Here is a tiny trained network, its code and every weight. The questions are about switching its units off for an input and a class, where a switched-off unit gives its printed mean instead of its output.

import numpy as np


def w(rows, s, z=0):
    codes = np.array(rows[::2]) - 128.0
    scale = np.full(codes.shape[1], s)
    scale[-1] = z or s
    return codes * scale


def f(y):
    return np.maximum(y, 0)


def log_softmax(a):
    a = a - a.max(-1, keepdims=True)
    return a - np.log(np.exp(a).sum(-1, keepdims=True))


def net(x, mask):
    res = np.array(x, float).reshape(1, 7) / 4 @ E
    y = f(res @ A[0][:, :-1].T + A[0][:, -1])
    res = res + np.where(mask, y, B[0][:, -1]) @ B[0][:, :-1]
    return log_softmax(res[-1] @ U[:, :-1].T + U[:, -1])


A, B = {}, {}
E = w([
[129,91,84,155,161,184],'x0',
[120,147,148,111,108,95],'x1',
[254,155,221,43,227,166],'x2',
[34,183,140,50,90,180],'x3',
[102,148,181,88,103,77],'x4',
[173,16,114,31,84,98],'x5',
[142,132,137,129,124,112],'x6',
],0.0073)
A[0] = w([
[164,113,131,163,148,143,80],'n1',
[75,141,131,94,138,135,204],'n2',
[187,126,69,77,65,105,102],'n3',
[151,155,197,120,154,99,136],'n4',
[96,145,130,96,110,173,130],'n5',
[119,124,142,114,115,113,253],'n6',
[116,167,153,181,163,124,66],'n7',
[103,113,111,150,97,125,45],'n8',
[119,163,95,123,160,119,94],'n9',
[119,119,156,165,2,142,103],'n10',
[87,122,108,148,130,93,61],'n11',
[155,101,135,177,154,76,194],'n12',
[90,81,130,180,69,116,69],'n13',
[151,106,130,145,132,93,130],'n14',
[169,143,190,104,108,170,100],'n15',
[126,41,138,90,107,126,132],'n16',
[120,108,223,112,78,107,168],'n17',
[120,117,87,143,171,126,189],'n18',
],0.014,0.0062)
B[0] = w([
[122,114,135,53,110,158,175],'n1',
[110,81,71,97,114,37,225],'n2',
[90,152,209,184,97,78,201],'n3',
[163,86,110,146,113,124,231],'n4',
[136,159,79,81,59,105,194],'n5',
[109,124,65,147,187,85,236],'n6',
[68,170,199,192,114,148,198],'n7',
[201,47,142,134,74,220,175],'n8',
[124,180,177,113,168,190,151],'n9',
[190,87,106,122,133,195,225],'n10',
[156,36,191,124,135,226,182],'n11',
[105,138,38,76,71,85,254],'n12',
[213,59,147,123,142,210,232],'n13',
[101,144,130,95,59,89,183],'n14',
[184,99,122,75,114,195,211],'n15',
[2,178,189,185,102,137,229],'n16',
[117,83,118,115,193,96,228],'n17',
[28,184,74,106,149,113,213],'n18',
],0.0073,0.0071)
U = w([
[223,34,180,109,137,247,5],'0',
[115,180,31,102,43,108,190],'1',
[83,111,92,135,151,128,219],'2',
[97,138,84,140,126,122,197],'3',
[21,185,254,188,49,160,2],'4',
],0.0076,0.0037)

Each question gives the input, the list of numbers given to net, and the class t.
The units are the neurons (one row each of A and B). Each row of codes is followed by its name. A weight is (code - 128) times the scale printed after its matrix; where a second scale follows, it is the last column's (A, B and U).
mask holds one flag per neuron, in row order. A switched-off neuron (its flag False) gives its mean, the last column of its row in B, instead of its output. The means were averaged over made-up inputs and are rounded, as every weight is.
A unit's drop is (log p(t) with every unit on - log p(t) with that unit switched off) / (log p(t) with every unit on - log p(t) with every unit switched off).
The circuit of an input: a set's keep is (log p(t) with only the set's units on - log p(t) with every unit switched off) / (log p(t) with every unit on - log p(t) with every unit switched off). Starting from the 12 units with the biggest drops (on a tie, the unit counted first), units are removed one at a time, each time the one whose removal leaves the highest keep (on an exact tie, the one counted first), for as long as the keep stays at least 0.8.
units of the circuit, in order: the units of the circuit, biggest drop first
most important unit: the unit with the biggest drop
k most important neurons: the k neurons with the biggest drops, biggest first
drop when u is switched off: that unit's drop, to one decimal
input [8,-6,2,8,7,1,-5], class 1: most important unit	n5
input [-5,5,-7,2,0,8,-6], class 4: 4 most important neurons	[n16 n3 n15 n4]
input [-4,-2,-8,-4,0,-4,8], class 0: units of the circuit, in order	[n13 n11]
input [6,1,-3,-1,3,4,3], class 4: units of the circuit, in order	[n16 n3]
input [8,0,-7,2,-6,-4,6], class 0: units of the circuit, in order	[n13 n8]
input [4,-3,-6,-4,-4,2,8], class 0: 2 most important neurons	[n13 n8]
input [2,-6,5,-8,2,-5,-8], class 1: units of the circuit, in order	[n12 n13]
input [8,3,4,7,-5,-2,-4], class 1: units of the circuit, in order	[n5 n13]
input [-6,-6,4,-7,2,5,1], class 1: 2 most important neurons	[n12 n14]
input [-4,3,-2,0,8,-2,-6], class 2: 2 most important neurons	[n17 n12]
input [-6,3,-5,3,7,-7,4], class 2: 2 most important neurons	[n2 n17]
input [-2,-2,-5,-3,-1,7,-7], class 4: 2 most important neurons	[n16 n3]
input [-1,7,-6,1,5,8,-2], class 4: 3 most important neurons	[n16 n3 n15]
input [-3,-8,6,-8,5,7,-6], class 1: most important unit	n12
input [5,0,-3,1,3,4,-7], class 4: 2 most important neurons	[n16 n12]
input [-7,5,-4,-1,6,3,-4], class 2: 2 most important neurons	[n17 n6]
input [3,5,-1,1,-1,-8,8], class 4: drop when n12 is switched off	0.1
input [8,-1,-5,4,1,2,-1], class 0: drop when n8 is switched off	0.3
input [-6,6,5,-5,-4,5,6], class 3: drop when n17 is switched off	0.2
input [2,4,-8,-6,2,5,-1], class 0: units of the circuit, in order	[n13]
